Here is a tiny trained network, its code and every weight. The questions are about switching its units off for an input and a class, where a switched-off unit gives its printed mean instead of its output.

import numpy as np


def w(rows, s, z=0):
    codes = np.array(rows[::2]) - 128.0
    scale = np.full(codes.shape[1], s)
    scale[-1] = z or s
    return codes * scale


def f(y):
    return y / 2 * (1 + np.tanh(0.7978845608 * (y + 0.044715 * y**3)))


def log_softmax(a):
    a = a - a.max(-1, keepdims=True)
    return a - np.log(np.exp(a).sum(-1, keepdims=True))


def net(x, mask):
    res = np.array(x, float).reshape(1, 8) / 4 @ E
    y = f(res @ A[0][:, :-1].T + A[0][:, -1])
    res = res + np.where(mask, y, B[0][:, -1]) @ B[0][:, :-1]
    return log_softmax(res[-1] @ U[:, :-1].T + U[:, -1])


A, B = {}, {}
E = w([
[82,182,148,162,67,247,172,151,154,152],'x0',
[89,135,156,195,80,83,111,80,84,171],'x1',
[116,135,101,204,156,150,90,143,108,149],'x2',
[45,103,128,179,157,146,181,102,158,140],'x3',
[88,132,139,159,101,222,186,155,186,173],'x4',
[102,145,71,52,184,91,112,194,211,101],'x5',
[147,90,183,113,176,107,193,153,62,37],'x6',
[86,170,96,124,43,183,58,121,94,150],'x7',
],0.011)
A[0] = w([
[163,113,136,140,145,76,117,86,78,136,190],'N0',
[168,128,103,3,184,68,115,146,133,105,160],'N1',
[124,139,126,118,130,155,116,123,142,122,101],'N2',
[101,34,153,97,158,146,204,169,150,112,218],'N3',
[142,58,196,133,142,117,89,105,126,150,168],'N4',
[88,149,132,122,107,141,173,167,162,138,252],'N5',
[77,144,133,137,72,195,101,110,125,168,167],'N6',
[123,175,130,156,90,202,109,141,133,204,192],'N7',
],0.013,0.0037)
B[0] = w([
[191,27,224,169,57,92,179,221,134,176,201],'N0',
[157,141,141,2,114,42,13,206,210,36,250],'N1',
[118,72,102,92,139,139,165,19,238,164,136],'N2',
[95,136,178,171,217,207,145,118,136,67,200],'N3',
[174,119,114,38,90,155,205,124,44,100,169],'N4',
[80,203,99,129,145,125,131,75,125,132,176],'N5',
[115,164,20,166,37,97,71,72,145,115,201],'N6',
[128,183,53,79,121,139,131,57,187,199,208],'N7',
],0.009,0.023)
U = w([
[155,100,98,49,165,57,26,224,170,63,1],'0',
[89,152,19,201,75,108,67,68,134,206,252],'1',
[225,68,135,185,107,89,178,139,34,144,151],'2',
[51,150,123,170,254,168,163,103,93,90,72],'3',
],0.0081,0.00095)

Each question gives the input, the list of numbers given to net, and the class t.
The units are the neurons (one row each of A and B). Each row of codes is followed by its name. A weight is (code - 128) times the scale printed after its matrix; where a second scale follows, it is the last column's (A, B and U).
mask holds one flag per neuron, in row order. A switched-off neuron (its flag False) gives its mean, the last column of its row in B, instead of its output. The means were averaged over made-up inputs and are rounded, as every weight is.
A unit's drop is (log p(t) with every unit on - log p(t) with that unit switched off) / (log p(t) with every unit on - log p(t) with every unit switched off).
The circuit of an input: a set's keep is (log p(t) with only the set's units on - log p(t) with every unit switched off) / (log p(t) with every unit on - log p(t) with every unit switched off). Starting from all 8 units, units are removed one at a time, each time the one whose removal leaves the highest keep (on an exact tie, the one counted first), for as long as the keep stays at least 0.8.
circuit, biggest first: the units of the circuit, biggest drop first
k most important neurons: the k neurons with the biggest drops, biggest first
drop of u: that unit's drop, to one decimal
input [2,-2,-6,8,5,-4,6,7], class 1: circuit, biggest first -> N6
input [-6,0,3,-8,-1,-5,-7,4], class 1: 2 most important neurons -> N1, N7
input [3,-4,-6,-2,8,6,-4,-3], class 3: circuit, biggest first -> N3, N5
input [4,-5,2,4,1,-3,-5,-7], class 3: circuit, biggest first -> N3, N1
input [-3,8,5,2,1,-4,1,1], class 2: 2 most important neurons -> N0, N4
input [-5,-2,4,0,6,-1,4,4], class 3: 2 most important neurons -> N1, N0
input [3,-3,6,-5,-1,-5,-1,-5], class 2: 2 most important neurons -> N1, N6
input [0,5,-7,-2,-1,-1,5,7], class 2: 2 most important neurons -> N1, N7
input [-7,-3,1,8,-3,-5,3,-8], class 2: 2 most important neurons -> N0, N4
input [-3,1,0,-5,8,-8,-3,-5], class 2: 3 most important neurons -> N4, N1, N5
input [-1,-6,0,-4,1,-8,-3,0], class 1: drop of N1 -> 0.9
input [2,-7,0,-2,2,-3,-2,0], class 1: drop of N1 -> 0.2
input [-5,5,5,3,-1,0,3,6], class 2: drop of N5 -> 0.0
input [8,-7,-1,3,8,4,-1,-5], class 3: circuit, biggest first -> N3
